Below are the code and all the weights of a small trained network. Each question names an input and a target symbol and asks about switching units off, where a switched-off unit gives its printed mean instead of its output.

import numpy as np


def w(rows, s, z=0):
    codes = np.array(rows[::2]) - 128.0
    scale = np.full(codes.shape[1], s)
    scale[-1] = z or s
    return codes * scale


def norm(h):
    return h / np.sqrt((h * h).mean(-1, keepdims=True) + 1e-5)


def f(y):
    return np.maximum(y, 0)


def softmax(a):
    e = np.exp(a - a.max(-1, keepdims=True))
    return e / e.sum(-1, keepdims=True)


def log_softmax(a):
    a = a - a.max(-1, keepdims=True)
    return a - np.log(np.exp(a).sum(-1, keepdims=True))


def net(x, mask):
    ids = ['ΔΛΣαβγεζημξπτψω'.index(c) for c in x.split()]
    T = len(ids)
    res = E[ids] + P[:T]
    r = norm(res)
    for j in range(3):
        rows = slice(2 * j, 2 * j + 2)
        q, k, v = (r @ M[0][rows].T for M in (Q, K, V))
        z = softmax(np.where(np.tri(T) > 0, q @ k.T / 2**0.5, -1e9)) @ v
        o = O[0][rows]
        res = res + np.where(mask[j], z, o[:, -1]) @ o[:, :-1]
    y = f(norm(res) @ A[0][:, :-1].T + A[0][:, -1])
    res = res + np.where(mask[3:15], y, B[0][:, -1]) @ B[0][:, :-1]
    return log_softmax(norm(res)[-1] @ U[:, :-1].T + U[:, -1])


Q, K, V, O, A, B = {}, {}, {}, {}, {}, {}
E = w([
[209,112,73,146,76],'Δ',
[97,85,79,112,172],'Λ',
[162,136,145,118,142],'Σ',
[135,136,152,68,95],'α',
[155,130,125,162,113],'β',
[168,130,127,149,105],'γ',
[193,1,128,173,75],'ε',
[162,225,216,178,170],'ζ',
[87,212,84,153,103],'η',
[58,142,87,55,129],'μ',
[118,118,111,147,73],'ξ',
[51,18,216,98,198],'π',
[145,104,116,239,182],'τ',
[156,153,110,103,65],'ψ',
[62,103,99,141,101],'ω',
],0.017)
P = w([
[122,89,219,67,126],'0',
[143,76,174,52,136],'1',
[154,73,156,29,151],'2',
[174,64,115,11,158],'3',
[177,62,95,1,167],'4',
[158,51,101,2,156],'5',
],0.0032)
Q[0] = w([
[163,200,135,147,144],'h0',
[80,156,221,156,248],'h0',
[13,239,115,185,124],'h1',
[80,122,114,18,65],'h1',
[11,80,199,197,72],'h2',
[96,97,131,128,185],'h2',
],0.018)
K[0] = w([
[163,150,126,179,137],'h0',
[86,41,177,220,109],'h0',
[36,249,148,211,106],'h1',
[76,139,64,38,60],'h1',
[67,35,190,202,58],'h2',
[140,117,101,121,210],'h2',
],0.017)
V[0] = w([
[187,105,125,193,125],'h0',
[167,148,131,52,110],'h0',
[83,44,154,131,55],'h1',
[155,160,149,254,197],'h1',
[161,126,127,94,185],'h2',
[126,69,154,179,133],'h2',
],0.0092)
O[0] = w([
[130,127,190,253,101,144],'h0',
[74,133,57,105,87,254],'h0',
[228,164,66,155,247,195],'h1',
[36,67,23,91,83,14],'h1',
[89,172,188,91,49,143],'h2',
[207,187,108,142,192,127],'h2',
],0.0051,0.0035)
A[0] = w([
[171,32,147,153,136,162],'n0',
[47,78,66,25,151,88],'n1',
[143,171,127,191,57,94],'n2',
[107,144,34,132,52,105],'n3',
[42,152,200,147,240,214],'n4',
[30,54,85,216,174,108],'n5',
[124,119,185,94,154,88],'n6',
[21,254,36,150,160,5],'n7',
[135,162,122,200,195,155],'n8',
[191,197,123,105,167,111],'n9',
[167,117,226,182,96,45],'n10',
[93,146,75,166,216,73],'n11',
],0.0085,0.0028)
B[0] = w([
[104,64,169,125,163,254],'n0',
[216,106,58,120,112,221],'n1',
[133,207,134,122,138,209],'n2',
[47,139,140,158,143,211],'n3',
[71,197,64,84,103,213],'n4',
[116,167,252,143,161,196],'n5',
[155,85,145,135,137,175],'n6',
[92,5,91,162,118,171],'n7',
[101,143,92,116,150,207],'n8',
[131,139,120,197,165,211],'n9',
[116,76,122,68,68,202],'n10',
[124,131,160,97,39,169],'n11',
],0.015,0.0044)
U = w([
[163,113,148,202,51,128],'Δ',
[162,130,46,34,136,159],'Λ',
[136,81,184,49,46,93],'Σ',
[199,149,188,66,168,82],'α',
[82,188,97,101,186,123],'β',
[124,134,132,122,127,80],'γ',
[156,10,148,125,164,59],'ε',
[51,189,114,97,67,208],'ζ',
[39,77,80,165,101,121],'η',
[128,128,131,114,130,55],'μ',
[155,145,91,195,198,175],'ξ',
[85,112,140,25,205,71],'π',
[71,134,204,148,161,255],'τ',
[165,225,137,138,83,147],'ψ',
[119,117,74,137,106,147],'ω',
],0.012,0.0026)

Each question gives the input, a string of symbols that net reads in full, and the target symbol t.
The units are the heads (2 rows each of Q, K, V and O) and the neurons (one row each of A and B). Each row of codes is followed by its name. A weight is (code - 128) times the scale printed after its matrix; where a second scale follows, it is the last column's (O, A, B and U).
mask holds one flag per unit, heads first, then neurons. A switched-off unit (its flag False) gives its mean, the last column of its rows in O or B, instead of its output. The means were averaged over made-up inputs and are rounded, as every weight is.
A unit's drop is (log p(t) with every unit on - log p(t) with that unit switched off) / (log p(t) with every unit on - log p(t) with every unit switched off).
The circuit of an input: a set's keep is (log p(t) with only the set's units on - log p(t) with every unit switched off) / (log p(t) with every unit on - log p(t) with every unit switched off). Starting from the 12 units with the biggest drops (on a tie, the unit counted first), units are removed one at a time, each time the one whose removal leaves the highest keep (on an exact tie, the one counted first), for as long as the keep stays at least 0.8.
units of the circuit, in order: the units of the circuit, biggest drop first
unit that matters most: the unit with the biggest drop
top k neurons: the k neurons with the biggest drops, biggest first
heads that matter: for each layer, one digit per head in row order, 1 if its drop is at least 0.15 and else 0, layers parted by /
input β ξ γ γ Δ, target Δ: unit that matters most	n4
input γ η ψ ω Σ Δ, target ζ: heads that matter	000
input π γ ξ π β ω, target β: units of the circuit, in order	[h1; n4]
input ψ ξ ζ τ γ, target η: units of the circuit, in order	[n3; h0]
input τ Σ Δ, target ζ: units of the circuit, in order	[n3; h2; n1]
input ψ ω Δ, target η: heads that matter	101
input ε ξ τ Δ, target ξ: heads that matter	010
input β Λ Δ ε ψ ξ, target ξ: heads that matter	011
input γ γ Δ γ Σ β, target ζ: heads that matter	000
input Δ η ψ, target ψ: heads that matter	110
input ξ τ β, target τ: heads that matter	010
input Δ μ ε ξ γ, target ξ: top 3 neurons	[n9; n10; n4]
input τ γ ω Δ Δ, target Δ: heads that matter	110
input τ ζ ε ξ γ, target ξ: unit that matters most	h1
input γ μ τ β, target Λ: heads that matter	100
input ε γ η ζ Δ, target ε: heads that matter	001
input Λ Δ ζ ξ γ, target Σ: units of the circuit, in order	[n10; h0]
input ζ ε Λ, target Λ: heads that matter	000
input π Λ γ, target Σ: top 2 neurons	[n10; n4]
input α τ ζ, target ζ: units of the circuit, in order	[h1]
input ζ Δ η τ ω, target ε: units of the circuit, in order	[n1; n5; n4]
input ω β β, target τ: units of the circuit, in order	[h1; h0; n5]
